Rows with their classes
[ -0.1   3.5   2.0   0.3   4.5  -1.4   0.8  -0.5  -5.6  -0.7   5.7   4.2
   8.6  -0.1  -2.0   3.8  -2.4  12.1   1.2   2.9   2.0  10.8 -13.4 -19.0
   3.6   1.2  -1.9  -5.4   2.7  -2.3  -5.9  -2.2  -5.6   3.2   0.8   0.2
  -1.9   3.9  -0.8  13.4  -3.1  -1.3   2.3   1.3  -6.7  -2.8  -1.4   6.3
  -0.8   3.6   2.8   1.3  -2.1  -2.3   7.0   0.7  -8.5   1.4  -1.2 -12.2
   0.5  -1.5   1.8  -4.3   5.1 -10.3   3.7  -0.8  -0.5  -1.2   0.0   1.0
   3.4  -4.2   2.4  -0.4   0.4   0.1   3.6   0.4  -2.3   1.5   1.4  -0.3
   0.9  -0.6 -15.0  -0.9  -5.2   0.3   2.5  -4.0   2.5   4.3  -1.6  16.8
 -10.2  -6.9  -2.1  -1.5   1.6   1.1  -4.2   0.4  -1.1   1.9   4.7   4.9
   3.3  -1.8  11.0   0.5   0.1  -0.4  -4.4  -5.1  -3.7  -0.2   0.4  -1.5
  -1.3   5.8  -1.3   2.3   1.5   2.9   5.5  -8.7   5.7] : (57)
[ -2.6   4.0   2.2   0.4  -7.4   1.8  13.0   4.4  -7.9   5.2  12.6   3.8
 -12.5   4.2  10.8  -2.0  14.9  18.1   1.8  -1.1  -2.0   4.0  -0.4   4.7
  -1.4   1.1   4.1   1.1   4.4  -3.3 -17.9   0.4   2.0   5.1   3.8   9.7
  -1.1   9.8  -1.9   0.1  -1.8  11.7  -3.7   7.6  11.3  -4.0  -1.3  -1.1
  -0.4   0.2  -4.1   5.9  14.8   1.7  -0.2  -1.5   3.8   4.6  -8.5 -11.6
 -12.4   5.3   7.7   4.0   1.7   2.5   5.5 -11.6  16.8   5.1   1.7   5.5
   3.4  -2.1  -3.9  -1.4  -7.5   4.9  -0.3   0.9   3.3   0.7   0.8  -0.9
   7.4  -1.3  -6.3  -1.6   1.5  -1.2  -0.8 -12.5  -5.9   1.6  -5.4  -6.5
   9.9  17.5   2.2  -8.1 -19.2  -0.1  14.1  -1.7  -0.4  -2.8  -2.5   0.8
  -0.7   0.4 -18.2  -3.9   0.3  19.5  -8.4   0.6 -10.1   3.8  21.6   7.3
   0.5   2.1  -6.8  -8.2  -6.8   2.9  -1.1   0.8   8.9] : (57)
[  0.1  -2.8   0.2  10.0  -7.2  10.9  13.8   5.7  -0.3   6.3   5.1  -8.4
  -1.4  -0.4  -0.7  -2.9  11.3   5.2   0.4   7.8   1.6  12.8   0.5   5.9
  -6.1   6.9  14.5  11.8  10.4  -4.0  -7.5   1.3   3.9   9.9   0.2   1.6
   0.1   0.1   3.0  -6.1   5.6   3.6   5.8   4.3   6.5  -4.5  -1.6  -8.0
  -0.6  -9.3  -1.4   1.0  10.2  56.8  -9.3  -2.1   3.4   8.0  -4.5 -13.9
 -15.0   6.3   1.6   7.4  -9.5   3.1  -1.5  -4.4   6.0   9.7   8.6  -3.2
  -0.6   0.1  -5.9  -2.8  -3.7   2.8  -3.6   4.9   7.4   8.5 -11.7  -6.8
   1.5  -3.1   1.5  -0.6  -2.1  -3.4   2.9 -16.4  -1.5   1.6  -1.1 -11.4
  19.8  19.8   8.9 -16.9 -16.3  -2.3   6.8  -7.5   4.8   0.2  -4.6  -6.8
   0.8   7.2 -20.0  -9.1  -7.2  17.9  -2.0   6.8   5.5  10.8  44.0   3.3
   4.3  -7.2  -2.6 -14.5  -9.8   3.2 -13.3  32.3   3.2] : (57)
[ -5.2   5.5  -0.2   1.6   6.9   6.7   9.5   8.8 -12.2   2.3   8.9   2.3
  -1.6  -5.2  -0.1  15.7  19.6  30.8   0.3   2.8   0.4   5.9  -1.3   4.2
  -5.0   4.0  -0.5   3.4   4.3  -6.7 -27.9  -2.3  -1.6   1.3  -1.4  13.4
  -4.9   9.4   0.8  -0.4   6.4  13.9   4.0  10.2   2.9   0.1  -2.3  -2.5
  -6.8   2.5  -1.3   2.7  28.4  -6.5  -0.4  -4.9   4.8   1.9  -1.4 -13.2
 -16.6   7.5   3.3  11.2   3.3  -0.4  -6.1  -1.7   8.0   7.9  -0.3   3.2
  -0.5  -3.2   1.8   1.3  -6.7   5.8  -2.5   3.0   4.6   6.1   0.0  -2.7
   5.9  -1.9  -1.1  -2.2  -2.0  -3.7  -1.5 -12.0  -3.5   6.7 -13.1  -8.0
  19.3  11.0   6.8  -8.1 -26.2  -3.7   5.6  -2.1   2.5  -5.1   2.5   5.3
 -19.8  11.0 -22.3  -4.6  -6.1  19.8   0.6   4.3   3.5   2.2  24.1   6.0
   3.4   0.1  -1.8 -12.2  -8.2  10.2  -4.5  -0.6  16.8] : (51)
[ -8.0   8.4  -1.2  14.2   0.5  14.5  17.5  17.8 -20.4   1.8  27.0   3.1
   4.4   1.7  11.3   0.7  33.2  31.1  10.9  -0.2   1.1  10.2  -5.9   8.9
  -7.0   4.9  10.0   0.5   9.9  -5.0 -44.5  -1.7  -4.1   8.1  -4.2  20.0
  -6.1  19.9  -1.8   0.7   6.6  19.5   1.3  19.5   0.5  -0.4  -4.7   2.3
  -7.9  -5.9   1.5 -15.3  27.1  -5.8  -6.9  -0.1   7.8   8.5 -13.1 -21.3
 -31.8   8.8  -2.5  11.7   0.8  -0.5  -9.2 -13.2  17.8  15.8   2.2   7.0
   0.2  -8.9  -6.3   1.6  -6.3   6.9  -2.0   9.7   4.6  10.1   3.4  -5.9
  14.0  -2.0 -17.8   9.0  -2.6  -1.9  -0.5 -25.2 -14.5  10.9   7.8 -13.1
  28.9  21.7   9.7 -14.3 -41.3   5.0   4.6 -12.0   7.1 -11.6  -4.7   2.9
   1.0   5.7 -37.9 -12.1  -6.1  35.1   2.1   4.6  -6.6   8.0  43.2  15.7
   2.7  -1.2  -8.0 -22.0 -11.7  21.5  -9.5 -11.1  23.5] : (51)
[ -2.7  -5.7  -0.1  10.4  -2.4   4.1  24.6 -14.9  18.7   8.0   5.0 -12.5
 -12.5   2.7  -1.9 -12.7   0.7  -5.2 -10.6   8.3  -0.2 -19.7   2.1   6.3
  -3.6   5.7  14.9   1.2   6.4  -8.5  17.9  -0.1  13.3   0.3  -4.3 -23.2
  -3.5 -12.5   3.1  -1.9  17.9  11.8  14.3 -12.8  27.3  -8.0   1.5 -29.3
   4.1 -17.0  -6.1  -0.8  12.0  -4.5 -26.2  -6.7   7.8   2.7  -7.0  -6.3
 -16.1  17.5  -6.7  30.0 -31.2  -4.8 -11.2  16.6   1.2   9.3  -3.4 -11.5
  -6.1  13.4  -7.0   1.3  -6.4   0.5 -11.0   4.3  17.2  10.6  -9.8  -6.2
  -5.9  -9.8  -1.9   8.1  22.0  -1.8   1.1  -1.4 -18.0 -16.3  -0.8 -22.1
  32.7  30.3  19.0  -1.3  -5.0   0.6   4.0 -21.1  11.2   9.9  -0.1  -2.9
   1.0  -0.4 -36.3 -14.4  -3.0  22.1  -2.7  12.6  19.6   1.8  -0.6   4.6
   9.1 -29.2  -2.3 -29.1 -15.2 -11.7  -3.4  35.1 -20.0] : (57)
[-18.2  11.6   1.0   4.2   5.3   4.8 -10.1  14.4 -16.3  -5.5  12.4   9.9
  10.5  -0.9   6.7   3.7   6.4   9.5  12.7  -8.1  -0.9  12.7  -0.5  -1.9
   7.6  -2.7  -8.0  -3.1  -2.6   0.8 -31.1   0.4  -7.7   1.4  -1.8  21.8
  -4.1  16.6  -4.6   5.0  -6.4   3.4 -10.1  17.6   0.7   1.3  -5.7  14.5
  -4.1   7.6   3.9   7.1   1.7   2.3  15.4   5.3  -6.8   3.2   0.6  -2.5
  -3.1  -5.1   5.9 -13.9  26.3   2.9   0.6 -14.5   9.2   1.9   4.3   4.7
   2.0 -12.6  10.9  -0.4  -1.8   2.1   4.5  -2.8  -8.1  -2.8   7.0   3.1
  16.3   2.2  -7.2  -1.1 -19.9   2.0  -2.9  -4.6   6.1  14.5  -0.6  10.1
 -11.4 -19.6  -8.0  -6.6  -6.8  -1.7  -0.8   9.9 -11.4 -13.3  -3.5   3.9
   0.8  -2.1   8.6  10.6   0.0   5.2   0.3  -6.4 -17.3  -0.1  18.5   7.9
  -2.7  20.7  -1.2  10.6   6.7  18.6  -3.5 -33.3  16.5] : (57)
[  3.9 -17.6  -3.9  12.3  -3.9  12.1  48.9 -16.0  25.9  23.4 -10.1 -28.4
 -37.7   7.7  -9.8 -18.8  -5.8  -4.7 -30.3  28.9  -1.3 -33.5   8.8   8.1
   0.6  17.1  43.0   9.9  37.2 -13.6  40.5   0.5  27.5   1.2  -4.6 -39.8
  -2.5 -29.7   5.6  -3.8  26.6  12.1  33.1 -27.7  58.0  -8.7   6.6 -62.9
   3.7 -36.8  -4.4  -1.5  23.9  -5.4 -41.0 -12.3  13.4  10.3  -8.4 -12.7
 -20.5  16.9 -15.8  52.2 -61.8  -7.7 -16.9  33.3  -4.8  24.1   3.7 -18.3
 -14.4  28.1  -9.9  -4.5  -5.1   4.4  -4.0   6.2  28.9  15.9 -18.5 -11.8
 -19.1  -5.6   2.6   5.5  52.6  -4.7   3.0  -5.8 -41.0 -35.3   5.9 -40.2
  57.6  62.6  37.1  -3.6   2.4   1.9  11.4 -33.9  29.5  12.3   1.4  -1.1
   1.5  -6.2 -51.3 -24.8   1.4  36.7  -5.2  20.6  52.1  10.7  -4.9  19.5
  23.5 -53.5  -0.1 -53.1 -25.1 -23.1 -10.8  70.8 -24.8] : (57)
[  5.9   6.1  -2.1   5.2   0.4   3.3  15.9   3.0  -5.7   4.1  10.7 -12.4
  -4.0  -3.5   0.6 -11.7   8.4  11.1  -0.8  10.6   7.0  -2.8   3.6   4.0
   2.8  -4.3  10.2  -0.4   2.6  -4.8 -11.3  -2.1   4.6   8.0   2.2   5.1
  -1.8  -0.9   1.0  -0.2   8.6   9.2   2.2  -0.6   6.3  -6.8  -8.1  -4.5
   0.5  -8.9   0.9  -1.8   9.7  -9.4 -10.8   1.3   2.1  13.5  -1.2 -12.6
 -15.5   8.4  -1.5   3.2 -10.1  -2.7   1.6  -1.5   4.1   4.7   2.5  -3.4
  -3.9  -4.9  -2.1  -6.5   0.3   5.1  -2.3  10.8   5.3   6.7   2.3  -2.1
   0.0  -3.0  -4.6   8.4  12.3   1.3  -0.2  -6.0 -15.6  -2.6  -2.0 -27.5
  25.1  15.0  -1.9  -6.4 -20.2  -0.3   9.0  -5.3   8.8  -3.9   2.5   0.9
  -0.1   0.2 -17.3 -10.1  -1.1  16.2  -1.9   5.2   0.2   4.0  12.7   9.9
   2.8   2.9  -4.4 -12.7  -7.0   2.7  -0.4   5.3   4.6] : (57)
[ -5.6  21.9 -12.0   0.7  -9.2   8.4  12.5  20.0   2.1   1.5  -8.6 -14.9
  -4.3   0.8 -11.5   4.6  47.1  70.8  11.8  -2.7  -3.3   9.6  -3.7  -3.0
 -13.5   3.9   0.3   3.2 -11.0  -2.2 -70.8  -1.4  -1.3   1.0  -6.7   8.6
   6.2  14.1 -15.2   9.6   3.0   1.3  29.3  22.4  16.0  -0.4 -18.3 -18.8
  -6.8  40.3  -0.7  -6.9  19.5  -6.4  -4.5   3.6   1.3   3.6 -24.4  -2.1
  -9.9  29.5   1.3  33.5  12.7   7.4 -15.6  19.1 -15.2   5.8   0.7  11.0
  -6.8   0.8  -6.7  -7.9 -18.7   7.6 -11.2   0.4  11.7  16.5  -9.4  -8.9
  -2.9   2.5   2.9  -0.9  -3.8   4.7  -6.0  -0.8 -12.6 -16.8  -9.1 -16.3
  31.9  26.1  45.2   0.9 -26.6  -8.4  36.8   3.1   1.4  10.6  19.9   9.4
   0.2  12.9 -31.2  -9.8 -13.8  27.4  -0.9  11.5  25.7   1.9  28.0  11.3
   3.0  -0.5   5.5   2.8 -19.7  -5.7  -4.9  14.0  35.2] : (51)
[ -3.7  11.4   5.5   5.1   5.5   9.0  -2.9  17.4 -18.8  -3.8  19.7  13.0
   6.1  -2.6  10.8   1.4  19.8  15.9   5.6  -5.3  -0.9  19.0  -3.4   1.4
   3.0  -6.2  -7.5  -4.3  -7.8  -2.9 -32.6  -2.5 -19.1   5.6  -1.7  23.6
  -2.9  21.9  -0.6  -1.0  -4.0   8.6  -9.3  16.4 -20.3   1.4  -7.0  24.6
  -7.2  11.4   2.0   1.7   0.4  -2.3  15.5   2.5   6.1   5.1  -2.9  -7.6
  -6.8 -11.3   4.0 -14.0  20.8   2.6   2.9 -19.9   5.7   4.1  -0.8   7.5
  -4.2 -39.7  13.7   6.8  -0.9   1.3   4.7   2.6 -10.3  -1.0  -3.0  -0.7
  10.2   1.4  -5.1   2.1 -19.1  -0.3   2.7  -9.7   3.2  15.6  -2.7   4.1
  -7.6 -10.9   1.2  -7.3 -19.9  -2.7  -0.9  20.8  -6.6 -27.7  -3.2   1.7
  -3.0  -0.7  -3.6  -1.6  -8.3   6.5   4.3 -12.2 -11.2  -0.6  22.9   5.9
  -7.0  13.2  -5.9   7.0   6.8  15.2  -6.4 -29.9  24.0] : (57)
[ 1.4 -3.6  2.3 -1.7 -0.2  2.8 -1.8 -5.8 -3.1  0.0  2.7 -1.5  4.1  1.8
 -2.7  6.8  3.9 -3.1  3.1 -4.0  6.9  2.0 -6.4 11.1  0.9 -0.9 -0.5  0.6
 -1.4 -9.6 -4.2 -1.3 -1.2  1.2  4.3  2.8  1.7 -1.6  0.1  2.1 -0.5  3.2
 -1.4  2.9 -2.0 -1.6 -3.3 -1.2 -1.3  1.1  2.0 -0.9 -5.8  2.5  0.8  0.1
  9.7  2.5 -1.6 -0.2 -1.6 -1.3 -2.5 -7.2  6.2  4.2  0.9 -3.3  4.6  2.1
 -4.5  1.9  3.0  2.3 -1.7 -5.9 -5.7 -1.1 -0.4  3.9  0.8 -3.0  5.5  2.6
  1.5 -3.3 -5.5 -0.8  5.6  0.2  0.4  3.3  0.8  2.1  0.0  8.2 -9.6  3.1
 -1.5  0.9  1.1  0.7 -1.2  1.7  0.1  2.9 -1.0  2.4 -1.0  0.1  1.7  3.8
  2.2  1.8 -0.1 -7.4 -6.8  1.0  2.5  5.8 -0.5  3.1 -4.9  0.8  1.0  3.8
 -0.5 -4.7 12.8] : (57)
[ -1.7  -0.7   3.2   1.1  -1.3   0.5   4.2   3.5  -5.4   2.3   4.9   9.3
  -0.5 -26.1   6.5   0.9  10.2   9.5   5.2  -0.5   0.0   4.7   2.5   3.1
  -0.3  -2.1   4.5   0.3   1.3  -2.9  -0.5   1.1   0.0   2.8  -1.0   2.0
  -4.0   6.2  -0.6   2.5   1.6   5.1  -3.2  -0.3   0.0   0.9  -1.6  -7.6
  -1.6   1.7  -1.9  -4.1   5.7  -2.2  -1.9  -3.8   4.9   9.6  -0.6  -5.9
 -10.0   6.8   3.0   3.8  -2.4   2.4  -3.1  -6.8  11.1   4.2  -5.3   3.7
  -2.5  -4.7  -0.8  -0.5  -0.3   3.2   1.7   8.0   1.0   0.6  -0.9   0.3
  -1.2   0.3  -4.1  -0.6  -0.2   0.0  -3.0   2.6  -5.2   1.5  -9.2  -4.6
   2.4   4.0   6.2  -3.4 -12.4  -2.5   3.5  -0.8  -2.0   0.0  -2.4   3.3
 -18.0   3.2  -9.3  -2.1  -1.9  12.7   3.0  -2.4   1.7  -1.2  12.6  10.0
   2.1  -0.9  -1.0 -10.3  -4.6   5.3  -1.3  -2.8  10.9] : (51)
[ -5.0   2.1   0.3  11.3   3.6   4.1   4.6   9.2  -9.4   4.1  16.7   3.3
  -1.0  -0.3   7.2   2.8   9.0  -0.2   5.2  -2.2   2.2   4.6   1.9   2.0
  -4.0   1.5   3.3  -1.5   5.6   7.0  -0.6   4.3   6.5  -2.7  -1.7   9.3
 -12.5   8.8  -1.1  -3.0   3.0   6.6   1.0   4.3  -1.4  -1.0  -2.1   3.3
  -2.7  -7.1  -2.2   1.5  12.3   0.3  -3.2  -0.8   5.4   2.8   2.1  -6.2
 -15.1   3.5   0.0  -0.8  -2.0   2.1   5.2  -7.4  11.0   5.4   2.0   5.3
   2.2  -7.0  -0.7   7.8  -1.9  -1.1  -0.1   9.5  -1.2   2.9  -1.0   0.4
   5.6  -4.1  -7.7   3.2   2.0   1.4   1.5 -10.0  -0.4  10.1  -5.9   1.7
  10.7   6.0  -1.6  -6.4 -14.9  -2.8  -1.0  -2.8  -6.0  -5.0  -3.9   1.3
   0.8   0.7 -12.4  -4.6  -3.6   7.6   0.4   0.4  -5.1   0.7  18.4   5.0
  -0.3  -2.0  -3.5 -11.4   0.6   4.4  -4.7  -4.1   8.6] : (51)
